Below is a small trained network, with its code and all its weights. Each question gives an input and a class and asks what happens when units are switched off, that is, made to give their printed mean instead of their output.

import numpy as np


def w(rows, s, z=0):
    codes = np.array(rows[::2]) - 128.0
    scale = np.full(codes.shape[1], s)
    scale[-1] = z or s
    return codes * scale


def norm(h):
    return h / np.sqrt((h * h).mean(-1, keepdims=True) + 1e-5)


def f(y):
    return y / 2 * (1 + np.tanh(0.7978845608 * (y + 0.044715 * y**3)))


def log_softmax(a):
    a = a - a.max(-1, keepdims=True)
    return a - np.log(np.exp(a).sum(-1, keepdims=True))


def net(x, mask):
    res = np.array(x, float).reshape(1, 7) / 4 @ E
    u = 0
    for l in range(3):
        y = f(norm(res) @ A[l][:, :-1].T + A[l][:, -1])
        res = res + np.where(mask[u : u + 6], y, B[l][:, -1]) @ B[l][:, :-1]
        u += 6
    return log_softmax(norm(res)[-1] @ U[:, :-1].T + U[:, -1])


A, B = {}, {}
E = w([
[102,180,22,116,124,113],'x0',
[155,157,155,146,155,105],'x1',
[168,29,103,105,109,247],'x2',
[205,158,65,58,133,199],'x3',
[165,115,91,174,133,113],'x4',
[158,124,140,150,2,145],'x5',
[120,157,106,142,149,156],'x6',
],0.008)
A[0] = w([
[193,156,254,154,60,89,88],'L0N1',
[151,53,74,125,226,112,202],'L0N2',
[117,97,139,158,153,219,238],'L0N3',
[134,149,97,91,93,104,242],'L0N4',
[26,112,148,127,129,142,3],'L0N5',
[115,99,129,103,140,238,20],'L0N6',
],0.0085,0.0014)
B[0] = w([
[156,112,152,180,119,3,255],'L0N1',
[130,114,91,216,154,180,197],'L0N2',
[123,135,167,128,145,119,185],'L0N3',
[105,166,95,144,115,206,172],'L0N4',
[47,145,129,140,101,137,154],'L0N5',
[184,103,182,84,125,124,182],'L0N6',
],0.011,0.0047)
A[1] = w([
[36,59,112,129,144,95,101],'L1N1',
[103,225,125,102,165,96,82],'L1N2',
[106,164,193,200,80,135,170],'L1N3',
[138,46,194,10,81,142,54],'L1N4',
[185,135,65,84,165,128,183],'L1N5',
[155,85,7,75,60,132,3],'L1N6',
],0.013,0.0021)
B[1] = w([
[86,89,135,91,118,178,208],'L1N1',
[143,202,108,77,139,177,220],'L1N2',
[118,95,119,92,114,92,254],'L1N3',
[251,128,84,85,161,164,224],'L1N4',
[74,126,139,179,113,82,201],'L1N5',
[119,151,230,198,48,176,204],'L1N6',
],0.015,0.0054)
A[2] = w([
[119,253,85,47,141,109,143],'L2N1',
[53,122,122,169,92,106,53],'L2N2',
[120,54,202,69,114,113,250],'L2N3',
[121,235,184,107,130,139,49],'L2N4',
[131,114,123,215,241,136,58],'L2N5',
[159,121,154,112,90,45,57],'L2N6',
],0.012,0.0012)
B[2] = w([
[85,236,228,73,218,70,254],'L2N1',
[156,92,112,29,110,145,205],'L2N2',
[123,156,52,46,91,92,238],'L2N3',
[100,181,177,141,121,180,207],'L2N4',
[92,161,10,202,146,124,199],'L2N5',
[154,62,224,252,171,51,232],'L2N6',
],0.012,0.0058)
U = w([
[67,215,189,118,159,110,222],'0',
[87,117,52,208,164,134,173],'1',
[122,150,180,179,40,192,91],'2',
[52,66,109,90,145,169,3],'3',
[147,71,184,143,112,7,180],'4',
[231,76,119,108,139,148,164],'5',
[87,76,103,69,89,83,31],'6',
],0.014,0.0034)

Each question gives the input, the list of numbers given to net, and the class t.
The units are the neurons (one row each of A and B). Each row of codes is followed by its name. A weight is (code - 128) times the scale printed after its matrix; where a second scale follows, it is the last column's (A, B and U).
mask holds one flag per neuron, layer by layer. A switched-off neuron (its flag False) gives its mean, the last column of its row in B, instead of its output. The means were averaged over made-up inputs and are rounded, as every weight is.
A unit's drop is (log p(t) with every unit on - log p(t) with that unit switched off) / (log p(t) with every unit on - log p(t) with every unit switched off).
The circuit of an input: a set's keep is (log p(t) with only the set's units on - log p(t) with every unit switched off) / (log p(t) with every unit on - log p(t) with every unit switched off). Starting from the 12 units with the biggest drops (on a tie, the unit counted first), units are removed one at a time, each time the one whose removal leaves the highest keep (on an exact tie, the one counted first), for as long as the keep stays at least 0.8.
units of the circuit, in order: the units of the circuit, biggest drop first
top k neurons: the k neurons with the biggest drops, biggest first
k most important neurons of layer l: the k neurons of layer l with the biggest drops, biggest first
input [2,-8,4,1,-4,8,-2], class 5: top 3 neurons => L1N4, L0N6, L0N2
input [-1,-3,2,-4,-3,-1,-2], class 6: units of the circuit, in order => L2N3
input [-4,1,3,-3,-1,-4,6], class 1: top 2 neurons => L2N5, L0N2
input [6,5,2,-5,-4,-7,-2], class 3: top 2 neurons => L1N1, L0N2
input [-5,1,-3,8,-4,2,0], class 5: top 4 neurons => L1N4, L0N2, L0N6, L1N2
input [-6,-7,-7,5,6,-6,0], class 1: units of the circuit, in order => L0N2, L2N5
input [7,3,8,-1,-5,-6,-3], class 1: top 2 neurons => L0N2, L2N5
input [-1,-5,3,-8,-3,5,2], class 6: top 3 neurons => L1N1, L2N3, L0N5
input [5,0,-1,8,-7,-2,-6], class 2: top 3 neurons => L1N6, L0N3, L1N5
input [3,6,2,6,-1,-1,7], class 1: units of the circuit, in order => L1N5, L2N5
input [-5,3,8,-7,7,1,6], class 6: top 2 neurons => L2N3, L1N3
input [-3,1,2,-1,-2,1,1], class 5: 3 most important neurons of layer 1 => L1N4, L1N5, L1N6
input [-5,4,-7,5,-4,5,4], class 4: top 3 neurons => L0N1, L2N6, L1N3
input [-5,7,3,4,-6,0,-1], class 5: units of the circuit, in order => L1N4
input [-7,-1,-8,1,-4,-1,-1], class 4: top 2 neurons => L0N1, L2N6
input [-1,-6,-1,-3,1,5,3], class 6: 3 most important neurons of layer 2 => L2N3, L2N2, L2N1
input [0,0,0,8,-4,4,-2], class 2: top 3 neurons => L1N6, L0N4, L1N5
input [1,-8,-1,-5,6,-3,6], class 6: 2 most important neurons of layer 1 => L1N1, L1N4
input [4,-4,-5,8,7,-4,-5], class 2: 4 most important neurons of layer 0 => L0N3, L0N2, L0N1, L0N5
input [-6,8,8,0,3,-8,1], class 1: units of the circuit, in order => L2N5
input [-7,8,8,3,1,-6,4], class 1: 2 most important neurons of layer 2 => L2N5, L2N2
input [1,3,0,-8,-1,-7,8], class 1: 2 most important neurons of layer 0 => L0N2, L0N6
